Here is a tiny trained network, its code and every weight. The questions are about switching its units off for an input and a class, where a switched-off unit gives its printed mean instead of its output.

import numpy as np


def w(rows, s, z=0):
    codes = np.array(rows[::2]) - 128.0
    scale = np.full(codes.shape[1], s)
    scale[-1] = z or s
    return codes * scale


def norm(h):
    return h / np.sqrt((h * h).mean(-1, keepdims=True) + 1e-5)


def f(y):
    return np.maximum(y, 0)


def log_softmax(a):
    a = a - a.max(-1, keepdims=True)
    return a - np.log(np.exp(a).sum(-1, keepdims=True))


def net(x, mask):
    res = np.array(x, float).reshape(1, 7) / 4 @ E
    u = 0
    for l in range(2):
        y = f(norm(res) @ A[l][:, :-1].T + A[l][:, -1])
        res = res + np.where(mask[u : u + 4], y, B[l][:, -1]) @ B[l][:, :-1]
        u += 4
    return log_softmax(norm(res)[-1] @ U[:, :-1].T + U[:, -1])


A, B = {}, {}
E = w([
[175,40,116,143,72,153,72,102,182,120,144,175],'x0',
[127,130,131,125,126,130,128,127,130,128,126,128],'x1',
[129,130,135,125,126,130,125,126,132,131,127,125],'x2',
[125,124,126,130,129,129,133,129,127,128,130,126],'x3',
[149,113,169,62,121,133,131,220,120,138,248,176],'x4',
[131,123,133,129,131,126,129,127,126,128,127,127],'x5',
[230,155,114,135,124,140,191,155,207,40,128,79],'x6',
],0.013)
A[0] = w([
[66,102,190,110,132,131,70,180,47,202,190,244,96],'L0N0',
[82,170,158,97,165,114,108,112,79,160,145,114,2],'L0N1',
[160,37,110,135,56,129,70,63,174,108,152,169,167],'L0N2',
[28,122,126,107,85,106,46,3,40,214,53,154,94],'L0N3',
],0.0057,0.0044)
B[0] = w([
[119,135,45,69,83,56,106,51,142,144,167,35,250],'L0N0',
[56,114,145,101,98,143,220,67,123,122,85,178,158],'L0N1',
[164,65,106,170,49,183,60,111,146,156,122,146,210],'L0N2',
[158,157,195,188,224,123,160,253,177,103,127,217,254],'L0N3',
],0.0074,0.0083)
A[1] = w([
[195,175,71,173,77,143,165,66,122,103,89,10,63],'L1N0',
[46,83,168,63,108,136,76,147,2,218,212,159,20],'L1N1',
[185,130,164,14,75,152,173,232,133,122,253,148,1],'L1N2',
[19,103,125,189,144,124,65,36,46,237,47,185,38],'L1N3',
],0.0063,0.0014)
B[1] = w([
[69,114,116,61,144,131,78,91,99,140,94,99,225],'L1N0',
[140,158,85,77,69,135,145,16,140,145,41,93,231],'L1N1',
[95,127,172,215,182,128,135,171,95,140,116,182,254],'L1N2',
[193,97,183,159,137,171,158,249,101,70,255,135,218],'L1N3',
],0.01,0.0074)
U = w([
[100,220,203,176,230,106,226,235,76,102,149,142,254],'0',
[214,43,166,236,113,179,67,210,180,118,188,234,132],'1',
[80,216,99,55,196,105,148,77,114,77,30,17,120],'2',
[183,68,69,151,39,208,64,15,198,92,34,88,24],'3',
[56,225,108,23,101,55,209,51,63,200,160,101,173],'4',
[142,67,79,69,9,111,20,51,136,216,193,171,51],'5',
],0.015,0.0028)

Each question gives the input, the list of numbers given to net, and the class t.
The units are the neurons (one row each of A and B). Each row of codes is followed by its name. A weight is (code - 128) times the scale printed after its matrix; where a second scale follows, it is the last column's (A, B and U).
mask holds one flag per neuron, layer by layer. A switched-off neuron (its flag False) gives its mean, the last column of its row in B, instead of its output. The means were averaged over made-up inputs and are rounded, as every weight is.
A unit's drop is (log p(t) with every unit on - log p(t) with that unit switched off) / (log p(t) with every unit on - log p(t) with every unit switched off).
The circuit of an input: a set's keep is (log p(t) with only the set's units on - log p(t) with every unit switched off) / (log p(t) with every unit on - log p(t) with every unit switched off). Starting from all 8 units, units are removed one at a time, each time the one whose removal leaves the highest keep (on an exact tie, the one counted first), for as long as the keep stays at least 0.8.
units of the circuit, in order: the units of the circuit, biggest drop first
k most important neurons: the k neurons with the biggest drops, biggest first
top k neurons in layer l: the k neurons of layer l with the biggest drops, biggest first
drop of u: that unit's drop, to one decimal
input [4,-3,-5,-6,1,-8,-2], class 5: units of the circuit, in order	L0N0
input [-1,-2,-8,-5,0,-3,7], class 2: 2 most important neurons	L0N3, L1N0
input [3,-1,-1,5,0,3,-8], class 1: 3 most important neurons	L1N3, L0N3, L1N0
input [-6,-4,3,-3,-7,5,0], class 0: 3 most important neurons	L0N0, L1N1, L1N3
input [-4,-5,1,-6,0,6,7], class 2: top 2 neurons in layer 1	L1N0, L1N3
input [6,1,-1,0,0,4,4], class 3: 4 most important neurons	L0N3, L1N3, L1N2, L0N2
input [3,-1,-6,6,0,3,8], class 3: 3 most important neurons	L0N3, L1N3, L1N0
input [3,-6,8,-3,0,4,3], class 3: top 2 neurons in layer 1	L1N3, L1N2
input [-6,-2,0,7,0,-7,1], class 2: 2 most important neurons	L0N3, L1N3
input [0,-7,5,5,-3,6,-4], class 0: 2 most important neurons	L0N3, L0N2
input [-7,-6,3,8,0,-1,5], class 2: 2 most important neurons	L0N3, L1N3
input [-8,8,4,7,7,-3,-1], class 4: 2 most important neurons	L0N3, L1N1
input [5,2,-4,0,0,-6,8], class 3: top 2 neurons in layer 1	L1N3, L1N0
input [0,2,-4,-8,-5,7,-3], class 0: units of the circuit, in order	L0N3
input [0,-3,3,2,2,8,5], class 0: top 2 neurons in layer 0	L0N2, L0N3
input [-3,6,6,5,0,-7,4], class 2: drop of L1N0	0.7
input [3,-7,0,4,-2,6,-7], class 1: drop of L0N3	0.2
input [5,-2,-3,-3,-2,-4,-7], class 1: drop of L0N3	0.3
